Each row has a class, written after it.
[ 405   87   38 -398  356   48 -497 -192 -305  -70  233 -277  -14  125
   25  404  176    1  -34  166 -193  123 -201  -40  367  143 -265 -510
 -529  -68 -184  465 -221  574] -> <23>
[   2  -52   83  122 -275  -59 -373  156   48  -28   24  144  -89  147
 -108 -366  134  220    2  -65  -79  277  -70 -267  356 -118   89    9
 -339 -225  215  126  -33   16] -> <40>
[-338 -162  -33  287  -30  -17  336  -20 -155  254  -30  158   70   27
 -162   56   92  -65  269  -64  146  312  -39    3  125   50 -426  309
 -144 -205 -233  146 -169  282] -> <137>
[-139  -77  -90  285   49  -58   -1 -238 -121   20  -45  297  570  173
  382  195    5   25  236  -64   23   63 -153   42  242  228 -320  -10
 -264 -379 -235   33 -162 -111] -> <152>
[-501 -208 -137 -142  -84   -3  399  239  118  255   12 -170 -357 -449
 -388  111  -96 -241   43    0  118  263  117   -8  -13   79 -255  315
   90  300  -47  -45  -33  385] -> <93>
[-400 -119   66  390 -341 -131  283  144   71  105 -154  414  211  -72
 -127 -324  -39  101  192 -183   79    2   82  -39 -119  -62  -12  472
  172 -154   83 -250   55 -206] -> <111>
[-205    5  -31  592 -412 -213  240  -58 -293  119   13  627  490   38
  -38 -550   61  237  255  -20  101  141  -38   72  -61  -41 -117  449
 -190 -279  -35 -308  -89 -201] -> <56>
[-243  -75  -84  165 -166 -172  234   52 -235  221  156  333  365 -155
 -121  -64  -34  -79  191   74   18   93  -69   58   81  135 -402  188
 -356  -16 -148 -143 -209  250] -> <111>
[-149   19  -92  -61  318   74  758  -54   70   79 -151 -317 -189 -334
   17  419 -204 -326  -20  -36  406 -172  224  407 -662   45 -157  229
  815  251 -286 -219   64 -210] -> <150>
[ -80   45   -2  603 -334 -175  112 -210 -203   17  -58  745  899  190
  347 -436 -196  210  232  -59  -89 -287 -140   -8  -31   18  -42  243
 -128 -394  -60 -275  -10 -417] -> <23>
[  -1  -42  -53 -208   74  -48 -122   -7 -210   91  205  -32   15 -105
 -146  200   75  -84   29  116 -106  170  -93  -34  249  149 -312 -137
 -414   55 -105  191 -193  484] -> <190>
[-445  -73  -76  549 -412  -57  580   27 -135  331  -59  388   39 -162
 -290 -581  -50   33  193   -1  187  281   82   64 -188 -155  -36  758
  144  -38  -33 -256   44  -48] -> <152>
[  75   29 -218   -6  234    5  154 -311 -182   11  105   84  620   -1
  524  344 -277 -160   26  131 -119 -284 -154  155   79  321 -324 -233
 -179  -52 -341  -33 -115  -23] -> <190>
[-364  -78 -140    6  -98 -197  317  134  115   52  -16  175  195 -392
   56  139 -157 -142   59  -70  193 -129  119  208 -252  191 -201  173
  158  187  -48 -421  -42 -173] -> <93>
[ -44  -45   53  -13 -157  -57 -393   44 -163    3  108  103 -208   33
 -275 -159  283  196  108   -6  -78  481  -82 -182  353  -19  -63   -4
 -446 -159  125  258 -129  316] -> <150>
[ 177   45  -39 -180  -79   26 -319   55   24  -61  150  -46  -46    7
   40 -183  -94   18 -173  118 -180    6  -88 -172  251    2  118 -223
 -250   78  126   66   19   68] -> <40>
[   5  -20  156    2  162   46   10  -67   46 -142 -146  -13   -9  133
   56  230   85   43   57 -182   70 -134   54   25 -140   16  -57   -9
  288 -183  -68  117   43 -144] -> <137>
[-168 -126  103 -266  296   20  172   99  193  -44 -118 -235 -128 -158
  -36  614  -12 -217   24 -186  135 -190  113   79 -178  135 -270  -62
  372   41 -141   78  -12   56] -> <111>
[-245 -179  146 -110  -83    4 -327  163  187  -42 -105  -14 -330   18
 -252  114  174   86  112 -223  -58  261   12 -295  316   13  -67    4
 -140 -148  164  297  -10  217] -> <137>
[-256 -139  102  270 -291  -38   66  136 -167  180   34  291   55   46
 -378 -391  104   92  185  -17 -171  178  -74 -230  211  -95 -141  314
 -276 -130   27  102  -51  368] -> <93>
[ -20   20 -149   -2  -38   36  -52 -168 -101   17   76   57  136  -23
  173  -98  -95    7  -15   87 -111   95  -70  -44  179   99   -1  -30
 -169  -35  -33   48   -1   31] -> <190>
[-409 -243  182  212 -315  -51 -108  292   44  182  -82  198 -335  -18
 -567 -241  283  147  230 -208  -20  449   16 -315  309 -153 -132  368
 -199 -246  165  248  -56  371] -> <150>
[ -39 -104   26   27  155   -9  111 -100 -193   84   85  161  439   72
   76  311  -70 -149  137   41 -176 -224 -143   -2  148  188 -431  -75
 -209 -114 -283  105 -154  296] -> <152>
[ -36 -100  114  138  127  -11  108 -102 -197   68    0  149  312  182
   -8  230   66  -14  189  -51  -87  -77 -115   -9  117   83 -365   31
 -134 -265 -243  186 -139  226] -> <152>
[-118  -46   18  305 -203 -111   34  -75  -88  -37  -29  456  578  111
  194 -189  -87  120  135  -66 -159 -209  -87  -64   93   76  -71  138
 -122 -247  -30 -148   -8 -192] -> <190>
[ 194  -62   43   22  196  -16 -223  -72 -155  -19   95   49  369  286
  198  360   83  -43   77   13 -124  -23 -208  -62  386  173 -416 -355
 -459 -291 -226  277 -239  227] -> <23>
[-132   60  -85  -49 -170 -150 -108    2  173 -196  -69  206  152 -189
  269  -90  -79  106  -17 -118  134  -67  102  106 -168  104  208    9
  195   22  190 -343   83 -513] -> <111>
[ -46  -55  -95 -341  214  -24   73  130  256  -56    4 -248  -27 -263
  174  473 -194 -298 -150  -30   88 -253   74   91  -87  205 -178 -252
  187  230  -79 -131  -15  -77] -> <93>
[ 106   69   13    9   82   31   62 -182 -125  -85   23  159  363   76
  218   32 -152  -13   11   36 -144 -353  -56   48  -88   93  -19  -59
   93  -26 -119  -58   40 -109] -> <137>
[ 280  122   -9  -99  121   30 -166 -228 -385  -62  205   36  153  160
   32    0  104   65   15  178 -117   88 -134   43  122   73 -154 -189
 -315  -62 -153  199 -123  231] -> <137>
[-207  -30  -70   -8 -353 -156 -211  108   14   -8   82  255  -11 -249
 -105 -350   10  136   15   15  -70  202   27 -102  127   41   96  128
 -242   75  234 -193   -7  -19] -> <75>
[  54   77   -9   27  211  161  503 -160 -182  114  -34 -277 -330  -57
 -193   -3   24  -73  -21   53  233  116  116  210 -379 -126  -28  258
  500   77 -209   91   91   61] -> <56>
[-198  -86  -52  -13  -58 -108  150   75 -152  175  137   95    1 -239
 -227   78   19  -89   99   48   51  156   -2   44   50  114 -328  129
 -227   80  -97  -27 -143  335] -> <56>
[ -49   70  -72  179   72 -108  591  -62 -242  152   52  146  267 -192
  -40   63 -107 -128   87   83  248 -119   69  382 -462   62 -259  270
  261  100 -270 -296  -80  -71] -> <150>
[ 489  191   67 -558  436  224 -263 -243   -8 -322   65 -471 -215   49
  209  286  -96  -48 -306  113 -212 -347    6   32 -166   48  250 -490
  318  195  -15  230  185  -49] -> <75>
[-104   13  -79 -240   59  104   88  -10  144  -68  -50 -298 -435 -216
  -62   11  -36  -51 -122  -23  109  123  130   16 -156  -13  176   66
  364  193   64   16  153  -53] -> <93>
[-427 -183  -26  306  -30 -248  306   98   -1  152  -94  348  382 -131
   26  372   68  -77  321 -206  296   75   36  194  -68  217 -540  224
  -96 -214 -210 -180 -249  -19] -> <23>
[-235  -23 -145  345 -234  -61  310  -63 -144  161   20  318  306  -96
   18 -339 -131   19  147   55   21  104  -42   44  -17    8  -89  334
  -61  -67  -92 -190  -26  -51] -> <150>
[-232 -131  -60  121  -93    6  -83  -41 -111  145   26  107  -47   34
 -114  -14  111   53  187  -30  -45  403  -94 -160  361   69 -225   86
 -364 -185  -48  246 -133  336] -> <23>
[ -71  -31  104  112 -325   31  -21  225  -27  121   44  -39 -519  -39
 -535 -630  172  137  -63   36  -15  410   71 -222   90 -323  208  325
  -50   49  253   86   81  213] -> <75>
[ 238   71  -47  173  -13   71 -509 -384 -127 -273  -27  272  425  416
  546 -193  104  353   42   -7 -212  122 -148  -75  317  118  127 -290
 -305 -434   43  161   -7 -371] -> <75>
[-115   -9  -46   97   74   38  217 -137  -78   47  -49    5   60    8
   77   55    5  -27   90  -36  144  113   13   90  -73   41 -114  129
  148 -116 -136   37  -14  -67] -> <111>
[  85   83   60 -357 -166  146 -330   84   99 -152   48 -219 -558 -127
 -277 -379  -25  130 -220   50 -243   99   77 -249   75 -149  499  -34
  122  240  347  125  267  120] -> <23>
[-106  -12   35  196 -206  -46   27  -12  -32  -22  -34  304  245   17
   19 -292  -90  101   64  -37 -132 -128  -30  -72   -4  -26  101  157
   26 -104   65 -132   70 -146] -> <150>
[-201    5 -166  438 -345 -107  126 -146  -96   61  -22  489  529   11
  259 -452 -155  156  126    3  -40   37  -60  -12   80   54   37  287
 -142 -207    7 -269   21 -327] -> <190>
[-177 -170  136 -143   21   77   62  185  -91  157   44 -183 -394  -59
 -571   61  179  -65   85  -13 -109  275   -9 -200  194  -60 -246  140
 -118   50  -51  360  -70  672] -> <93>
[-172   16  -81  278   -7 -150  652  -33 -273  189   59  262  366 -206
  -68    5 -112 -153  147   81  229 -125   44  340 -412   69 -336  343
  175   64 -291 -341 -117  -28] -> <150>
[-304 -118   65  406 -253 -139  176   50    1   54 -122  463  431   49
   24 -156  -15  101  235 -178   -4  -93   -8  -31    2   35 -139  299
  -12 -268  -26 -187  -31 -152] -> <23>
[-413 -279  118   50  -21  -59   71  229   84  175  -85   32 -151 -111
 -348  255  159  -78  220 -185   19  221   22 -156  196   57 -390  185
 -135 -118  -52  198 -142  402] -> <75>
[-479 -131 -152  290 -375 -111  180   66   97  145  -69  359  173 -204
    9 -312 -125   32  158  -86   71  202   36  -71   86   57  -44  367
  -60  -58   84 -247   12 -150] -> <111>
[ 340  112   40 -531  515  165  -88 -192   58 -314   -8 -430  -35    6
  320  567 -135 -142 -215   18  -95 -459   27  138 -229  173   33 -487
  406  162 -139  135  108 -102] -> <93>
[-388 -264  119  147   49  -66  236  163  -42  209  -64   90   63  -19
 -314  304  156 -121  286 -164   50  129  -34  -83  145   85 -529  210
 -132 -179 -207  190 -198  447] -> <93>
[-261 -224  -35  -83  127 -170 -113  105  -61  162  102   81  260 -189
  -39  603  105 -196  238  -40  -23  156 -113  -16  348  337 -687 -135
 -555  -85 -242  144 -359  486] -> <75>
[ 202   -2   44 -572  272  128 -451  -40   67 -220   94 -328 -203  -39
   59  385  -39  -71 -167   47 -294 -115  -73 -145  243  143   41 -469
  -69  126   38  323   34  270] -> <150>
[-207 -139   71  166 -192  -52   21   88  -88  116   26  267  169   16
 -203 -117    2   33  153  -43 -187   23  -63 -180  205   19 -187  158
 -238 -122  -11   61  -62  283] -> <23>
[ 401  134  -14 -731  510  236 -202  -13  248 -210   46 -723 -538 -165
  147  558 -127 -241 -411   67   26 -224  133  107 -186   67  161 -546
  440  388   21  179  159  -36] -> <111>
[ 246   95   15 -243   92   85 -142   17   52 -108   70 -255 -260  -40
   11  -50  -32  -37 -241   89  -49  -51   44  -25  -63  -57  167 -178
  135  149   77   37  100  -72] -> <75>
[ 403  278  -37 -521  263   44 -185 -108  211 -436   -1 -354   68 -231
  468  221 -264 -109 -401   74   -3 -601  134  214 -458   82  401 -375
  600  325   61 -370  222 -658] -> <75>
[  29   25  -54  -50 -160  -91 -270  -42 -199  -11  179  175  138  -37
  -17 -162   76  113   30   91 -163  171 -102  -86  278   83  -60  -71
 -446  -43   53   49 -101  197] -> <190>
[ 101   16   18  327 -341   -6   20   45 -395  252  214  273  122  143
 -283 -700   41  157   29  219 -230  225 -161 -169  306 -195   15  237
 -435  -93   57   58  -71  359] -> <56>
[-102  -66  -13 -376  111  -39 -145  110   37  -17   97 -218 -335 -266
 -188  323  104 -100  -29  -13   60  185   48   -2   74  133 -174 -121
  -94  155   14  122  -85  315] -> <56>
[  37   48  -44 -235  -18  -18 -109   -4 -119   -8  153  -79 -159 -152
 -121  -27   35   -9  -55  114  -44  147    1   18   49   46   -7  -40
 -139  137   31   22  -30  202] -> <152>
[-388 -210  -65   36 -144 -185   -9  305  357   41 -105  144  166 -231
  120  221 -109 -125   50 -204  124  -70   44  -42  118  186 -249   19
  -59  -24   57 -247  -86 -168] -> <93>
[ -64  -63  -22   57  106   28 -132 -168  -36  -61  -67    2   78  116
  184  153  118   92  114  -84   24  225  -60  -28  198  109 -149  -72
 -114 -267  -94  208  -73  -32] -> <75>
[-306 -206   37   52 -184 -105  -77  331  176  132  -30   35 -187 -133
 -250    8  110  -44   68 -137   76  265   25 -172  249    8 -214  118
 -199  -64  102   43 -103  193] -> <93>
[-447  -68 -124  504 -302 -140  458   -2   82  120 -197  401  299 -138
  105 -265  -84   69  199 -175  281   76  112  133 -214    7  -16  544
  262 -172  -23 -374   53 -448] -> <190>
[ -15  -15  -45  348 -114 -131  263   -6 -150  113   51  328  549   75
  138 -125 -105  -48   71   40   21 -161  -76   76    4   42 -259  147
 -143 -162 -175 -204 -112 -113] -> <190>
[ 144  -40  114  148  414  -11  339 -146 -137    7  -91  -96  159  248
   22  549  155  -90  135 -117  282  -44  -26  209 -183   50 -482  -36
  179 -269 -415  203 -178   27] -> <56>
[-217  -22  -68  326 -186    2  342  -64 -157  174  -22  190    5  -63
 -159 -344   -9   58  125   14  111  252   15   40  -92  -95  -29  417
  103  -82  -67  -51   16   17] -> <150>
[ 217   45   84   14  -13   60 -132  -11 -188  -21   85  -65 -130  206
 -173 -239  156  100  -58   79  -63  188  -76 -111  144 -136    3  -49
 -140 -107    3  231  -23  162] -> <93>
[-138  100 -137  127 -143 -170  329  -32   71  -73  -60  262  330 -322
  255 -159 -228  -19  -31  -12  196 -285  167  298 -490   87  125  214
  401  164   16 -603  110 -591] -> <75>
[ 106   32  153 -156  -43  100 -330   17   25 -156  -10 -112 -338  117
 -160 -207  115  199  -71  -57 -145  132    3 -210  104 -126  268  -50
   41  -64  199  259  131   69] -> <40>
[-180  -23 -138  396 -233  -41  289 -118 -253  210   61  366  348  -16
  -23 -376 -110   32  166  103  -41  144  -92    9   67   -3 -129  329
 -169 -112 -125 -102  -55   57] -> <150>
[  18 -105  125   74 -113   12 -468  -33 -221   86  129  197  165  201
 -205  -79  167  122  166   21 -368  231 -234 -377  592   60 -223  -93
 -683 -280   -5  395 -149  520] -> <56>
[  14   34   48 -258 -109   87 -248   28  118 -157   12  -56 -275  -90
  -77 -209  -67   82 -136  -14 -195  -84   54 -181   36  -53  304  -39
  124  147  226   40  196   -9] -> <137>
